Below is a small trained network, with its code and all its weights. Each question gives an input and a target symbol and asks what happens when units are switched off, that is, made to give their printed mean instead of their output.

import numpy as np


def w(rows, s, z=0):
    codes = np.array(rows[::2]) - 128.0
    scale = np.full(codes.shape[1], s)
    scale[-1] = z or s
    return codes * scale


def f(y):
    return np.maximum(y, 0)


def softmax(a):
    e = np.exp(a - a.max(-1, keepdims=True))
    return e / e.sum(-1, keepdims=True)


def log_softmax(a):
    a = a - a.max(-1, keepdims=True)
    return a - np.log(np.exp(a).sum(-1, keepdims=True))


def net(x, mask):
    ids = ['Θαδεημ'.index(c) for c in x.split()]
    T = len(ids)
    res = E[ids] + P[:T]
    q, k, v = (res @ M[0].T for M in (Q, K, V))
    z = softmax(np.where(np.tri(T) > 0, q @ k.T / 3**0.5, -1e9)) @ v
    res = res + np.where(mask[0], z, O[0][:, -1]) @ O[0][:, :-1]
    y = f(res @ A[0][:, :-1].T + A[0][:, -1])
    res = res + np.where(mask[1:25], y, B[0][:, -1]) @ B[0][:, :-1]
    return log_softmax(res[-1] @ U[:, :-1].T + U[:, -1])


Q, K, V, O, A, B = {}, {}, {}, {}, {}, {}
E = w([
[193,32,42],'Θ',
[209,38,125],'α',
[226,166,77],'δ',
[191,254,80],'ε',
[94,193,209],'η',
[40,96,255],'μ',
],0.0088)
P = w([
[178,63,53],'0',
[157,79,68],'1',
[141,101,82],'2',
[139,118,131],'3',
[137,137,164],'4',
[134,174,201],'5',
[143,179,236],'6',
[162,176,255],'7',
],0.0065)
Q[0] = w([
[246,144,71],'h0',
[201,145,79],'h0',
[42,101,169],'h0',
],0.012)
K[0] = w([
[94,203,254],'h0',
[74,196,225],'h0',
[187,78,21],'h0',
],0.0095)
V[0] = w([
[105,234,144],'h0',
[3,115,152],'h0',
[86,60,159],'h0',
],0.012)
O[0] = w([
[140,192,38,2],'h0',
[2,101,75,2],'h0',
[41,52,175,146],'h0',
],0.0098,0.0031)
A[0] = w([
[146,127,163,125],'n0',
[147,127,108,82],'n1',
[141,118,53,104],'n2',
[120,84,127,48],'n3',
[127,111,159,149],'n4',
[134,111,162,140],'n5',
[141,112,63,132],'n6',
[72,124,91,141],'n7',
[127,114,127,98],'n8',
[162,159,147,93],'n9',
[162,141,114,48],'n10',
[90,138,155,196],'n11',
[87,141,20,92],'n12',
[150,156,131,100],'n13',
[125,157,113,135],'n14',
[91,142,92,99],'n15',
[154,129,105,61],'n16',
[140,89,82,122],'n17',
[125,104,176,165],'n18',
[127,182,134,150],'n19',
[68,129,148,255],'n20',
[138,143,8,33],'n21',
[153,125,179,124],'n22',
[116,109,168,213],'n23',
],0.014,0.0059)
B[0] = w([
[106,82,92,216],'n0',
[146,139,164,143],'n1',
[73,193,140,157],'n2',
[85,131,79,151],'n3',
[128,158,81,208],'n4',
[140,136,62,214],'n5',
[81,215,164,162],'n6',
[80,57,182,170],'n7',
[124,116,103,134],'n8',
[111,56,130,208],'n9',
[141,107,175,159],'n10',
[175,128,166,192],'n11',
[9,61,96,161],'n12',
[123,106,138,170],'n13',
[112,125,173,147],'n14',
[84,88,176,141],'n15',
[135,128,174,147],'n16',
[184,191,192,160],'n17',
[95,184,60,250],'n18',
[121,107,181,172],'n19',
[166,121,254,221],'n20',
[16,152,69,160],'n21',
[95,66,65,255],'n22',
[119,193,103,254],'n23',
],0.0076,0.0078)
U = w([
[90,93,46,105],'Θ',
[118,112,106,68],'α',
[182,107,183,114],'δ',
[36,195,49,156],'ε',
[158,255,187,252],'η',
[45,68,192,73],'μ',
],0.007,0.0031)

Each question gives the input, a string of symbols that net reads in full, and the target symbol t.
The units are the heads (3 rows each of Q, K, V and O) and the neurons (one row each of A and B). Each row of codes is followed by its name. A weight is (code - 128) times the scale printed after its matrix; where a second scale follows, it is the last column's (O, A, B and U).
mask holds one flag per unit, heads first, then neurons. A switched-off unit (its flag False) gives its mean, the last column of its rows in O or B, instead of its output. The means were averaged over made-up inputs and are rounded, as every weight is.
A unit's drop is (log p(t) with every unit on - log p(t) with that unit switched off) / (log p(t) with every unit on - log p(t) with every unit switched off).
The circuit of an input: a set's keep is (log p(t) with only the set's units on - log p(t) with every unit switched off) / (log p(t) with every unit on - log p(t) with every unit switched off). Starting from the 12 units with the biggest drops (on a tie, the unit counted first), units are removed one at a time, each time the one whose removal leaves the highest keep (on an exact tie, the one counted first), for as long as the keep stays at least 0.8.
circuit, biggest first: the units of the circuit, biggest drop first
top k neurons: the k neurons with the biggest drops, biggest first
drop when u is switched off: that unit's drop, to one decimal
input μ μ α, target μ: circuit, biggest first -> (h0)
input α α δ α μ Θ η ε, target ε: top 2 neurons -> (n21 n12)
input η α Θ, target ε: circuit, biggest first -> (h0 n21 n6)
input ε ε Θ, target η: circuit, biggest first -> (h0 n6)
input μ μ ε ε ε η Θ ε, target ε: top 2 neurons -> (n21 n20)
input Θ α μ δ δ, target μ: circuit, biggest first -> (h0 n7 n20)
input Θ Θ η η Θ δ, target ε: top 3 neurons -> (n21 n20 n12)
input Θ Θ Θ μ α Θ, target μ: top 2 neurons -> (n7 n20)
input α α α α Θ α, target Θ: top 2 neurons -> (n22 n20)
input η η α, target η: top 2 neurons -> (n22 n17)
input ε Θ δ, target η: drop when n1 is switched off -> 0.1
input α ε μ ε, target μ: drop when h0 is switched off -> 0.8
input ε η μ, target δ: drop when h0 is switched off -> 0.7
input α ε Θ Θ, target η: top neuron -> (n6)
